(in the rows, 128 means zero)
Each row is followed by its group and then its class within the group.
[138 119  97 130 144 114 104 106 114 146 133 138 107 133 127 133 139 118
 136  97 136 130 137 141 140 108  82 109 167 104 118  92 125 115 154 119
 134 135 104 127 119 125 155 158 150 130 105 150 159 119 127 135 133 128
 147 118 171 123] -> V.pafog
[137 112 137 197 172  89  79 157 109 154 134 143 144 127 115 133  97 121
 133 134 135 110 148 146 156  96 100  99 108  95  98  90  99 126 153 145
  96  89 166 116 144 174 118 136  76  84 157 135 139 113 113 133 104 135
 156 122 149 135] -> X.melaf
[147  94 115 153 147 104 122 111  39 152 109 131 115 101 133 122 117 100
 125  93 142 112 102 136 130 120  51 125 111  81  72 136 122 122 147 146
 115 108 146 112 130 122 109 117 125 120 164 146 161  86 105 153  94 146
 158 166 148 117] -> V.selig
[156 122 129 194 190  79 130 151 105 143 120  99 105 129 109 118  64 114
 112 105 141 174 164 146 120  98  88 120 102  99 110  43 145 126 172 112
  92 106 168 134 154 190  92 149  84  76 101 116 127 111 109 133 117 151
 164 114 165 119] -> X.Kek
[144  65  75 147 183  87 171 156  91 131 130 102 109  83 148 132  90 123
 133  83 137  97 102 148  77 152  40  64 110  91 135  68 152 149 123  71
 125 108 115 149 122 145 102 137 145 127 123  78 152 109 121 161 137 170
 141 118 124 119] -> G.Kipu
[124 105  93 176 213  91 137 159 141 136 135 122 114  96 107 126  65 127
 112 114 126 123 147 156 104  88 109  45 122  84 119  60 149 124 162  85
 103  91 145 152 144 186 105 159  98 103 117 110 130 143 117 128 140 126
 164  77 138 135] -> X.Kek
[135 129 106 163 125 119 123 172 121 132 141 148 140  96 103 152 165 160
 138 113 140 136 115 167 179 118 127 107 158  85 122  97 106 113 147  97
 122 130 114 141 112 113 170 150 117 138  97 147 178 147 128 134 142 134
 187 112 163 149] -> V.safo
[135  87  85 147 229 100 130 153 123 131 133 120 112 105 138 117  64 100
 135  73 141  95 146 133  80  97  65  73 120  96 139  42 157 140 127  88
 126 100 125 172 129 160  99 153 143 103 130 112 137 123 113 158 132 148
 134  88 147 118] -> G.Bup
[ 99  63  43 129 199  97 176 134 116 112 126  93 119  32 162 125  97 146
 116  90 165  79  88 129  47 142  87  58 113  77 132  84 177 150 135  63
 149 119 115 149 102 139  98 132 161 133 166  86 159 117 113 164 134 186
 157 131 117  91] -> G.pado
[130 109  99 174 157 118 163 127  78 110 116 109  90  97 140 141 146 138
 113 119 157 146 117 122 138 109  91 142 107  76  88  46 140 111 167 106
 115 109 116 126 130 128 131 162 120 125 113 135 143  91  97 131 127 154
 172 144 159 108] -> V.pafog
[130  79  88 162 201  91 139 149 116 124 133 109 126 100 141 118  78 119
 125  86 125  87 118 133  95 126  74  98  97  73 140  57 137 137 145 107
 120 110 135 149 129 164 103 139 130  95 130  96 138 116 122 154 135 147
 132 120 140 130] -> G.Kipu
[ 65  94  99 184 139 108  75 102 142 116 124 124 164  29 170 111  39 145
 135 134 154 120  52  84  96 155  82 111 107 143 133 165  97 120 169 189
 124  48 176  58  90 161 100  98 122  96 168 106 173 135 155 125  85 144
 131 188 100 114] -> G.pado
[154 135 150 206 139  75 111 121  43 160 119 124 111 123 126 128  75  87
 127 125 131 171 159 136 146  94  55 126 104 122  89 112 127 142 139 156
  70 109 184 124 137 147  87 123  85  85 131 129 137 143  99 141 111 113
 148 159 140 105] -> X.melaf
[139 141 119 167  88  91  98 160  72 122 136 162 116 129 115 144 163 137
 120 155 141 150  76 162 161 125 131 111 135  83  74 144  92 111 159 127
 113  96 131  94 125 155 154 120 124 169  98 146 151 100 142 133 113 136
 174 166 150 141] -> V.safo
[143  64 113 146 202  96 101 135 115 149 133  95 131 100 129 114  88  99
 127 108 151  92 118 115  96 112  69  94 115  84 147  97 145 155 152 122
 125  97 140 143 128 165  74 141 148  94 176 124 166 100 118 158 118 160
 135 120 145  90] -> G.Kipu
[154  91  94 212 210  74 125 177  93 128 151 106 106  99  92 161 144 146
 114 141 148 149 149 205 126  95 136  30  79  59 107  79 149 137 155  51
 103 124 164 168 157 195 101 124  63 129 141  83 140 121 123 128 122 171
 196  78 148 141] -> X.Kek
[121  72  73 148 228  87 128 149 134 102 137 106 119 114 132 118  78 131
 110  97 143  88  99 124  73 125 123  62  98  74 121  84 160 147 147  91
 128  90 122 134 127 228  90 143 146 121 148  79 121  90 109 161 123 154
 124 107 123 120] -> G.Kipu
[120  77  96 165 171  91 125 137 105 107 136 130 124  93 126 129  87 121
 105 105 143 119  86 122  96 135  82 121  97  88 128 105 127 144 135 116
 130  88 129 117 114 181  92 109 143 117 142  88 136  82 131 148 117 154
 130 143 123 134] -> G.Kipu
[132 123 110 179 184  79  87 159 164 101 120 111 139 147  97 151  98 155
 133  95 146 139 136 141 130 111 126 106 139  96 110  50 114 124 185 104
 113  99 148 140 129 201 114 142  75  82 136 110 124 121 119 125 140 166
 143  80 180 134] -> X.Kek
